Below are the code and all the weights of a small trained network. Each question names an input and a class and asks about switching units off, where a switched-off unit gives its printed mean instead of its output.

import numpy as np


def w(rows, s, z=0):
    codes = np.array(rows[::2]) - 128.0
    scale = np.full(codes.shape[1], s)
    scale[-1] = z or s
    return codes * scale


def f(y):
    return np.maximum(y, 0)


def log_softmax(a):
    a = a - a.max(-1, keepdims=True)
    return a - np.log(np.exp(a).sum(-1, keepdims=True))


def net(x, mask):
    res = np.array(x, float).reshape(1, 5) / 4 @ E
    y = f(res @ A[0][:, :-1].T + A[0][:, -1])
    res = res + np.where(mask, y, B[0][:, -1]) @ B[0][:, :-1]
    return log_softmax(res[-1] @ U[:, :-1].T + U[:, -1])


A, B = {}, {}
E = w([
[128,197,182,85,66,67,140,100,203,79,137],'x0',
[138,115,194,106,81,170,225,44,162,145,198],'x1',
[16,125,120,192,132,194,199,135,144,5,129],'x2',
[88,164,121,92,176,148,122,182,184,152,150],'x3',
[92,157,102,162,86,79,101,159,99,101,81],'x4',
],0.013)
A[0] = w([
[76,96,109,149,82,138,112,139,169,154,140,28],'N0',
[73,117,101,200,124,185,134,98,99,10,88,201],'N1',
[185,74,98,156,143,160,98,130,86,186,113,125],'N2',
[135,150,161,64,181,194,202,87,205,181,210,128],'N3',
[157,18,141,113,191,126,80,156,41,222,90,100],'N4',
[159,219,151,171,70,90,84,137,103,84,65,188],'N5',
[188,97,97,158,136,140,110,128,67,70,115,101],'N6',
[70,16,138,193,111,255,229,112,149,107,146,41],'N7',
[84,145,113,126,205,146,106,177,150,120,81,74],'N8',
[146,120,94,224,177,132,164,150,141,94,108,4],'N9',
[138,173,123,102,76,48,140,49,135,95,177,168],'N10',
[49,161,87,203,185,165,94,226,133,93,57,106],'N11',
],0.0085,0.0033)
B[0] = w([
[61,150,84,76,119,148,130,64,117,110,128,138],'N0',
[54,62,140,231,143,125,135,88,125,62,125,244],'N1',
[200,40,33,144,228,137,112,100,128,165,75,205],'N2',
[162,46,164,40,47,232,144,131,171,195,123,233],'N3',
[199,182,22,149,172,63,122,43,118,172,144,241],'N4',
[86,201,206,143,159,43,36,96,152,123,117,202],'N5',
[137,39,109,164,146,60,132,114,181,95,197,176],'N6',
[191,226,171,186,115,215,197,30,9,33,134,250],'N7',
[128,178,42,111,134,159,11,164,193,97,115,183],'N8',
[88,75,140,103,136,149,80,103,93,63,176,169],'N9',
[164,136,192,110,79,79,165,117,155,141,56,195],'N10',
[8,112,138,103,215,122,84,255,59,68,195,240],'N11',
],0.0064,0.016)
U = w([
[46,95,117,177,178,103,128,170,89,56,157,79],'0',
[109,168,96,55,171,117,99,230,137,172,165,162],'1',
[154,76,189,53,85,162,200,117,172,215,161,130],'2',
[199,103,62,153,180,62,112,89,93,228,145,195],'3',
[128,169,205,123,50,2,132,128,153,145,87,194],'4',
[139,145,179,201,102,167,237,67,80,78,156,9],'5',
],0.0093,0.0013)

Each question gives the input, the list of numbers given to net, and the class t.
The units are the neurons (one row each of A and B). Each row of codes is followed by its name. A weight is (code - 128) times the scale printed after its matrix; where a second scale follows, it is the last column's (A, B and U).
mask holds one flag per neuron, in row order. A switched-off neuron (its flag False) gives its mean, the last column of its row in B, instead of its output. The means were averaged over made-up inputs and are rounded, as every weight is.
A unit's drop is (log p(t) with every unit on - log p(t) with that unit switched off) / (log p(t) with every unit on - log p(t) with every unit switched off).
The circuit of an input: a set's keep is (log p(t) with only the set's units on - log p(t) with every unit switched off) / (log p(t) with every unit on - log p(t) with every unit switched off). Starting from all 12 units, units are removed one at a time, each time the one whose removal leaves the highest keep (on an exact tie, the one counted first), for as long as the keep stays at least 0.8.
units of the circuit, in order: the units of the circuit, biggest drop first
k most important neurons: the k neurons with the biggest drops, biggest first
drop of u: that unit's drop, to one decimal
input [8,4,2,-5,-4], class 2: units of the circuit, in order -> N3, N1
input [1,-1,1,6,-5], class 2: units of the circuit, in order -> N3
input [5,-1,-3,7,-1], class 2: units of the circuit, in order -> N11, N3
input [0,5,-7,1,8], class 4: units of the circuit, in order -> N10, N2
input [4,-3,2,-3,-3], class 4: units of the circuit, in order -> N7, N11, N2
input [8,-7,1,7,5], class 1: 4 most important neurons -> N1, N7, N8, N11
input [2,-6,0,6,0], class 1: 3 most important neurons -> N1, N7, N8
input [5,5,2,-5,-8], class 2: 2 most important neurons -> N3, N1
input [-6,-3,-3,5,7], class 1: 4 most important neurons -> N11, N8, N1, N7
input [8,4,2,3,-1], class 2: drop of N3 -> 0.2
input [-1,2,-6,3,-4], class 2: drop of N4 -> -0.3
input [2,-1,-4,5,-1], class 2: drop of N11 -> 0.7
